Below is a small trained network, with its code and all its weights. Each question gives an input and a target symbol and asks what happens when units are switched off, that is, made to give their printed mean instead of their output.

import numpy as np


def w(rows, s, z=0):
    codes = np.array(rows[::2]) - 128.0
    scale = np.full(codes.shape[1], s)
    scale[-1] = z or s
    return codes * scale


def softmax(a):
    e = np.exp(a - a.max(-1, keepdims=True))
    return e / e.sum(-1, keepdims=True)


def log_softmax(a):
    a = a - a.max(-1, keepdims=True)
    return a - np.log(np.exp(a).sum(-1, keepdims=True))


def net(x, mask):
    ids = ['δζθμπσ'.index(c) for c in x.split()]
    T = len(ids)
    res = E[ids] + P[:T]
    u = 0
    for l in range(3):
        r = res
        for j in range(3):
            rows = slice(2 * j, 2 * j + 2)
            q, k, v = (r @ M[l][rows].T for M in (Q, K, V))
            z = softmax(np.where(np.tri(T) > 0, q @ k.T / 2**0.5, -1e9)) @ v
            o = O[l][rows]
            res = res + np.where(mask[u + j], z, o[:, -1]) @ o[:, :-1]
        u += 3
    return log_softmax(res[-1] @ U[:, :-1].T + U[:, -1])


Q, K, V, O = {}, {}, {}, {}
E = w([
[125,107,56,122,63,178,10,159,74,174],'δ',
[107,96,151,163,117,65,130,144,5,145],'ζ',
[148,168,107,197,220,149,129,33,125,30],'θ',
[65,150,101,70,21,120,217,105,115,106],'μ',
[110,171,210,254,69,153,126,115,90,188],'π',
[114,180,181,73,180,47,102,253,175,155],'σ',
],0.0081)
P = w([
[158,154,120,166,107,164,147,137,131,149],'0',
[74,130,134,132,155,146,176,170,86,143],'1',
[82,121,163,122,140,156,104,141,102,116],'2',
[147,118,64,169,112,100,163,174,131,127],'3',
[169,169,137,126,89,113,117,123,115,111],'4',
[39,117,97,136,191,133,151,151,125,148],'5',
[85,127,185,104,137,130,93,115,110,99],'6',
[190,133,53,150,103,72,132,152,144,113],'7',
[183,171,179,107,70,91,126,105,119,102],'8',
[9,124,129,104,176,138,105,98,106,157],'9',
[100,85,190,89,113,128,62,114,113,72],'10',
[187,158,104,114,87,77,146,128,139,124],'11',
[160,197,177,69,128,104,132,85,121,115],'12',
],0.016)
Q[0] = w([
[228,210,170,90,75,85,115,106,106,85],'L0H0',
[34,138,208,73,156,152,71,62,88,104],'L0H0',
[149,145,116,95,148,91,124,80,154,131],'L0H1',
[147,82,172,87,85,127,102,81,95,89],'L0H1',
[98,129,120,133,75,127,149,129,84,134],'L0H2',
[166,59,126,154,138,150,157,5,128,149],'L0H2',
],0.011)
K[0] = w([
[43,107,227,67,134,136,40,60,111,113],'L0H0',
[254,115,160,123,45,71,90,103,159,88],'L0H0',
[90,106,115,136,137,117,147,37,98,104],'L0H1',
[178,159,223,117,92,120,175,95,112,92],'L0H1',
[113,108,119,103,49,123,131,137,77,164],'L0H2',
[103,75,125,174,159,210,164,69,20,68],'L0H2',
],0.01)
V[0] = w([
[105,78,117,209,160,80,198,17,30,55],'L0H0',
[150,90,37,14,146,117,33,134,110,89],'L0H0',
[134,169,96,164,94,202,57,157,178,238],'L0H1',
[111,97,28,155,171,153,117,167,163,136],'L0H1',
[142,141,125,74,107,108,109,188,169,147],'L0H2',
[198,146,107,253,146,187,209,22,109,61],'L0H2',
],0.0048)
O[0] = w([
[63,226,94,126,88,115,61,189,151,103,82],'L0H0',
[111,53,162,133,118,86,124,117,205,131,93],'L0H0',
[142,71,121,151,148,154,161,111,81,121,121],'L0H1',
[128,104,108,166,141,99,164,131,151,143,112],'L0H1',
[162,88,137,144,138,139,160,119,73,135,201],'L0H2',
[129,133,147,90,121,118,103,170,254,156,1],'L0H2',
],0.0077,0.0034)
Q[1] = w([
[254,124,37,186,63,60,198,186,186,127],'L1H0',
[247,214,198,88,82,94,111,74,89,128],'L1H0',
[153,57,157,104,130,77,82,224,212,207],'L1H1',
[84,157,45,195,135,128,171,86,131,171],'L1H1',
[77,117,243,59,152,203,79,117,92,69],'L1H2',
[245,207,172,104,51,50,104,64,113,121],'L1H2',
],0.0084)
K[1] = w([
[48,124,124,134,179,161,155,126,123,154],'L1H0',
[81,113,189,79,129,129,67,76,114,115],'L1H0',
[153,121,150,128,129,125,128,179,101,191],'L1H1',
[110,113,79,143,150,126,142,124,149,123],'L1H1',
[247,142,151,100,63,88,89,119,140,91],'L1H2',
[56,103,201,78,145,148,71,87,115,115],'L1H2',
],0.014)
V[1] = w([
[87,138,98,46,115,106,244,130,142,104],'L1H0',
[108,121,137,119,220,79,87,136,85,137],'L1H0',
[146,138,148,141,153,103,128,124,138,124],'L1H1',
[131,105,152,110,135,110,91,255,99,203],'L1H1',
[145,169,153,105,230,125,119,102,172,60],'L1H2',
[143,111,67,123,104,206,100,59,142,78],'L1H2',
],0.0082)
O[1] = w([
[202,165,225,67,185,148,23,139,127,207,124],'L1H0',
[66,113,127,89,174,172,149,125,159,69,244],'L1H0',
[141,138,97,128,141,150,130,144,130,88,138],'L1H1',
[64,129,154,91,148,110,142,53,195,57,153],'L1H1',
[93,84,96,126,157,254,159,216,173,155,102],'L1H2',
[124,83,132,176,73,49,107,207,158,185,4],'L1H2',
],0.0078,0.003)
Q[2] = w([
[102,158,149,154,166,119,116,126,110,141],'L2H0',
[197,137,83,132,253,78,73,42,151,90],'L2H0',
[67,103,193,73,249,181,165,168,235,100],'L2H1',
[215,130,127,94,198,78,120,219,242,51],'L2H1',
[191,78,187,102,90,123,62,168,87,21],'L2H2',
[101,184,168,102,141,51,68,120,116,78],'L2H2',
],0.0043)
K[2] = w([
[132,144,128,155,134,96,123,157,143,133],'L2H0',
[60,108,61,115,104,152,46,230,188,180],'L2H0',
[55,174,195,8,233,63,173,227,145,128],'L2H1',
[15,128,254,121,132,111,176,131,71,237],'L2H1',
[93,212,243,6,94,56,209,206,112,171],'L2H2',
[150,157,141,62,49,123,99,116,155,126],'L2H2',
],0.004)
V[2] = w([
[103,84,74,119,118,142,122,192,70,167],'L2H0',
[120,108,103,142,122,149,115,168,100,138],'L2H0',
[186,172,115,175,99,176,94,71,252,119],'L2H1',
[155,156,108,113,147,96,147,130,170,124],'L2H1',
[119,118,119,159,206,90,56,125,101,131],'L2H2',
[122,105,82,76,113,137,99,101,134,130],'L2H2',
],0.0046)
O[2] = w([
[90,63,200,61,159,74,132,120,226,110,137],'L2H0',
[95,91,180,64,149,108,146,102,160,124,133],'L2H0',
[211,118,42,254,106,161,202,104,10,137,3],'L2H1',
[142,150,115,120,128,211,135,137,133,121,113],'L2H1',
[55,116,97,153,80,118,164,138,185,73,151],'L2H2',
[132,109,163,171,116,83,124,150,137,191,77],'L2H2',
],0.0028,0.0037)
U = w([
[189,172,179,93,130,89,66,135,123,210,2],'δ',
[188,162,65,215,117,156,153,124,2,120,186],'ζ',
[85,100,108,153,110,151,114,253,170,125,88],'θ',
[172,71,161,91,193,209,182,71,126,131,101],'μ',
[58,189,136,64,119,81,82,117,170,68,224],'π',
[147,22,130,177,91,26,152,103,196,106,76],'σ',
],0.0052,0.0041)

Each question gives the input, a string of symbols that net reads in full, and the target symbol t.
The units are the heads (2 rows each of Q, K, V and O). Each row of codes is followed by its name. A weight is (code - 128) times the scale printed after its matrix; where a second scale follows, it is the last column's (O and U).
mask holds one flag per head, layer by layer. A switched-off head (its flag False) gives its mean, the last column of its rows in O, instead of its output. The means were averaged over made-up inputs and are rounded, as every weight is.
A unit's drop is (log p(t) with every unit on - log p(t) with that unit switched off) / (log p(t) with every unit on - log p(t) with every unit switched off).
The circuit of an input: a set's keep is (log p(t) with only the set's units on - log p(t) with every unit switched off) / (log p(t) with every unit on - log p(t) with every unit switched off). Starting from all 9 units, units are removed one at a time, each time the one whose removal leaves the highest keep (on an exact tie, the one counted first), for as long as the keep stays at least 0.8.
units of the circuit, in order: the units of the circuit, biggest drop first
unit that matters most: the unit with the biggest drop
heads that matter: for each layer, one digit per head in row order, 1 if its drop is at least 0.15 and else 0, layers parted by /
input μ ζ μ, target δ: units of the circuit, in order => L1H0; L1H2
input θ δ σ ζ, target σ: units of the circuit, in order => L1H2; L0H0; L2H0
input σ σ ζ σ δ μ π, target σ: units of the circuit, in order => L1H2; L0H0; L1H0
input σ σ θ θ δ θ μ, target σ: heads that matter => 100 / 101 / 000
input σ σ σ π π σ θ, target ζ: units of the circuit, in order => L1H1; L1H0
input σ σ σ σ σ ζ σ ζ π μ δ, target ζ: units of the circuit, in order => L1H0; L0H0; L0H2
input δ μ ζ σ σ σ θ σ μ, target θ: units of the circuit, in order => L1H2; L1H1; L0H0
input μ σ θ σ σ σ ζ δ μ π π, target δ: heads that matter => 010 / 100 / 000
input π ζ σ θ θ ζ σ ζ σ ζ σ θ, target π: units of the circuit, in order => L0H2; L0H0; L1H0
input σ δ δ θ σ ζ μ σ θ σ σ σ σ, target μ: units of the circuit, in order => L0H0; L1H2
input σ θ σ σ θ ζ θ ζ, target π: units of the circuit, in order => L1H0; L0H0
input μ δ σ π δ σ, target ζ: units of the circuit, in order => L0H2; L1H0
input π θ ζ σ θ σ π, target θ: units of the circuit, in order => L1H2; L0H2
input θ θ ζ δ θ δ θ μ μ μ σ, target δ: heads that matter => 001 / 100 / 000
input σ μ σ ζ, target δ: heads that matter => 000 / 100 / 000
input θ θ σ σ σ δ σ σ ζ σ θ ζ θ, target θ: heads that matter => 000 / 001 / 000
input δ ζ ζ ζ π μ μ θ θ, target δ: units of the circuit, in order => L1H0; L1H1; L0H2
input μ π δ σ π σ σ σ μ μ δ θ σ, target σ: heads that matter => 100 / 101 / 000
input θ σ σ ζ σ δ μ θ, target σ: unit that matters most => L0H2
input σ σ σ σ θ σ δ δ π, target σ: unit that matters most => L0H0
input σ σ σ π π δ ζ μ σ ζ μ π, target π: heads that matter => 100 / 100 / 000
input μ θ μ σ ζ σ, target μ: heads that matter => 101 / 001 / 000
input θ δ σ σ μ σ σ θ θ ζ, target θ: heads that matter => 100 / 001 / 000
input μ σ σ θ μ, target μ: unit that matters most => L0H0
